Here is a tiny trained network, its code and every weight. The questions are about switching its units off for an input and a target symbol, where a switched-off unit gives its printed mean instead of its output.

import numpy as np


def w(rows, s, z=0):
    codes = np.array(rows[::2]) - 128.0
    scale = np.full(codes.shape[1], s)
    scale[-1] = z or s
    return codes * scale


def norm(h):
    return h / np.sqrt((h * h).mean(-1, keepdims=True) + 1e-5)


def f(y):
    return np.maximum(y, 0)


def softmax(a):
    e = np.exp(a - a.max(-1, keepdims=True))
    return e / e.sum(-1, keepdims=True)


def log_softmax(a):
    a = a - a.max(-1, keepdims=True)
    return a - np.log(np.exp(a).sum(-1, keepdims=True))


def net(x, mask):
    ids = ['ΘΦΨγδζημτ'.index(c) for c in x.split()]
    T = len(ids)
    res = E[ids] + P[:T]
    u = 0
    for l in range(2):
        q, k, v = (norm(res) @ M[l].T for M in (Q, K, V))
        z = softmax(np.where(np.tri(T) > 0, q @ k.T / 4**0.5, -1e9)) @ v
        res = res + np.where(mask[u], z, O[l][:, -1]) @ O[l][:, :-1]
        u += 1
        y = f(norm(res) @ A[l][:, :-1].T + A[l][:, -1])
        res = res + np.where(mask[u : u + 8], y, B[l][:, -1]) @ B[l][:, :-1]
        u += 8
    return log_softmax(norm(res)[-1] @ U[:, :-1].T + U[:, -1])


Q, K, V, O, A, B = {}, {}, {}, {}, {}, {}
E = w([
[192,228,170,254],'Θ',
[175,164,130,90],'Φ',
[108,124,137,110],'Ψ',
[142,97,86,128],'γ',
[127,120,116,110],'δ',
[144,100,116,115],'ζ',
[159,159,117,119],'η',
[108,116,92,133],'μ',
[94,90,150,119],'τ',
],0.012)
P = w([
[130,186,191,173],'0',
[187,16,3,150],'1',
[31,115,167,106],'2',
[53,119,141,99],'3',
[104,128,88,122],'4',
[85,111,111,105],'5',
[89,138,103,106],'6',
[49,162,123,97],'7',
[67,136,99,91],'8',
[43,162,129,65],'9',
],0.0027)
Q[0] = w([
[137,132,192,67],'L0H0',
[57,71,218,239],'L0H0',
[143,113,113,94],'L0H0',
[229,85,122,1],'L0H0',
],0.0046)
K[0] = w([
[73,170,215,139],'L0H0',
[103,114,126,2],'L0H0',
[162,130,169,205],'L0H0',
[202,173,200,183],'L0H0',
],0.0044)
V[0] = w([
[82,110,176,134],'L0H0',
[176,124,140,106],'L0H0',
[130,80,187,3],'L0H0',
[154,38,101,146],'L0H0',
],0.0052)
O[0] = w([
[198,56,124,155,26],'L0H0',
[128,189,119,100,141],'L0H0',
[77,165,3,180,195],'L0H0',
[83,103,132,92,255],'L0H0',
],0.0049,0.00097)
A[0] = w([
[7,21,122,201,129],'L0N0',
[83,58,111,238,123],'L0N1',
[107,4,157,176,92],'L0N2',
[253,1,69,93,251],'L0N3',
[140,249,83,13,134],'L0N4',
[151,37,103,122,101],'L0N5',
[71,53,231,250,249],'L0N6',
[231,177,90,10,163],'L0N7',
],0.0037,0.0017)
B[0] = w([
[196,88,105,108,254],'L0N0',
[128,223,114,104,181],'L0N1',
[65,150,100,166,180],'L0N2',
[46,191,227,84,251],'L0N3',
[84,1,113,126,250],'L0N4',
[128,156,135,115,184],'L0N5',
[225,147,122,176,188],'L0N6',
[26,56,140,167,245],'L0N7',
],0.0037,0.003)
Q[1] = w([
[48,148,118,102],'L1H0',
[64,89,137,114],'L1H0',
[220,178,185,141],'L1H0',
[254,207,149,112],'L1H0',
],0.0076)
K[1] = w([
[223,167,172,219],'L1H0',
[183,162,139,229],'L1H0',
[83,45,95,84],'L1H0',
[55,2,82,91],'L1H0',
],0.006)
V[1] = w([
[105,42,116,209],'L1H0',
[223,224,105,146],'L1H0',
[106,176,2,123],'L1H0',
[104,155,115,44],'L1H0',
],0.0067)
O[1] = w([
[1,61,57,98,92],'L1H0',
[157,102,95,171,254],'L1H0',
[101,133,180,207,88],'L1H0',
[177,189,180,134,69],'L1H0',
],0.0072,0.0023)
A[1] = w([
[221,145,69,90,11],'L1N0',
[65,131,73,58,155],'L1N1',
[111,67,90,113,129],'L1N2',
[110,74,81,88,143],'L1N3',
[126,114,199,97,147],'L1N4',
[148,142,1,188,198],'L1N5',
[97,102,80,122,124],'L1N6',
[205,199,40,84,175],'L1N7',
],0.0059,0.0012)
B[1] = w([
[3,162,63,169,172],'L1N0',
[198,118,184,99,252],'L1N1',
[190,121,137,157,232],'L1N2',
[215,91,201,149,246],'L1N3',
[175,143,117,187,162],'L1N4',
[141,168,144,86,236],'L1N5',
[179,164,171,92,211],'L1N6',
[91,181,68,151,193],'L1N7',
],0.0049,0.0038)
U = w([
[155,122,114,125,9],'Θ',
[197,190,179,199,126],'Φ',
[146,79,75,214,46],'Ψ',
[138,165,179,47,174],'γ',
[67,91,121,205,230],'δ',
[69,113,183,122,252],'ζ',
[155,185,2,124,98],'η',
[158,115,84,46,91],'μ',
[74,45,70,116,94],'τ',
],0.0099,0.0023)

Each question gives the input, a string of symbols that net reads in full, and the target symbol t.
The units are the heads (4 rows each of Q, K, V and O) and the neurons (one row each of A and B). Each row of codes is followed by its name. A weight is (code - 128) times the scale printed after its matrix; where a second scale follows, it is the last column's (O, A, B and U).
mask holds one flag per unit, layer by layer, with each layer's heads first. A switched-off unit (its flag False) gives its mean, the last column of its rows in O or B, instead of its output. The means were averaged over made-up inputs and are rounded, as every weight is.
A unit's drop is (log p(t) with every unit on - log p(t) with that unit switched off) / (log p(t) with every unit on - log p(t) with every unit switched off).
The circuit of an input: a set's keep is (log p(t) with only the set's units on - log p(t) with every unit switched off) / (log p(t) with every unit on - log p(t) with every unit switched off). Starting from the 12 units with the biggest drops (on a tie, the unit counted first), units are removed one at a time, each time the one whose removal leaves the highest keep (on an exact tie, the one counted first), for as long as the keep stays at least 0.8.
units of the circuit, in order: the units of the circuit, biggest drop first
most important unit: the unit with the biggest drop
k most important neurons: the k neurons with the biggest drops, biggest first
top k neurons in layer l: the k neurons of layer l with the biggest drops, biggest first
drop of u: that unit's drop, to one decimal
input δ η η Φ μ, target δ: 2 most important neurons -> (L0N4, L0N3)
input δ γ η Φ ζ Φ, target δ: units of the circuit, in order -> (L1H0, L0H0, L0N4, L0N7)
input ζ Φ Φ μ γ, target ζ: 2 most important neurons -> (L0N4, L0N7)
input Φ γ Φ Φ η Ψ ζ Ψ η τ, target Φ: units of the circuit, in order -> (L1H0)
input δ ζ γ μ, target δ: units of the circuit, in order -> (L1H0, L0H0)
input τ μ η η Ψ η μ τ ζ, target τ: units of the circuit, in order -> (L1H0, L0N6, L0H0, L0N4)
input ζ γ η Φ ζ, target ζ: units of the circuit, in order -> (L1H0, L0N4, L0H0, L0N7)
input μ Φ δ μ δ γ μ, target μ: units of the circuit, in order -> (L0H0, L1H0, L0N6)
input τ Ψ μ μ τ μ ζ, target τ: units of the circuit, in order -> (L1H0, L0H0)
input Ψ γ η Φ, target Ψ: 3 most important neurons -> (L0N7, L0N1, L0N4)
input Φ ζ Θ γ Ψ μ, target η: top 2 neurons in layer 0 -> (L0N7, L0N4)
input τ δ γ μ γ δ δ μ Φ, target τ: top 3 neurons in layer 0 -> (L0N6, L0N7, L0N4)
input Ψ Φ Ψ μ ζ, target Ψ: 2 most important neurons -> (L0N1, L0N4)
input Φ γ Φ, target Φ: most important unit -> L0H0
input Ψ ζ γ μ τ γ η ζ μ δ, target Ψ: drop of L0N1 -> 0.2
input Φ Φ γ η δ Φ τ γ μ, target Φ: drop of L1N5 -> 0.0
input Φ γ Φ Φ γ, target Φ: drop of L0N3 -> 0.1
input η Φ η, target η: 2 most important neurons -> (L0N4, L0N7)
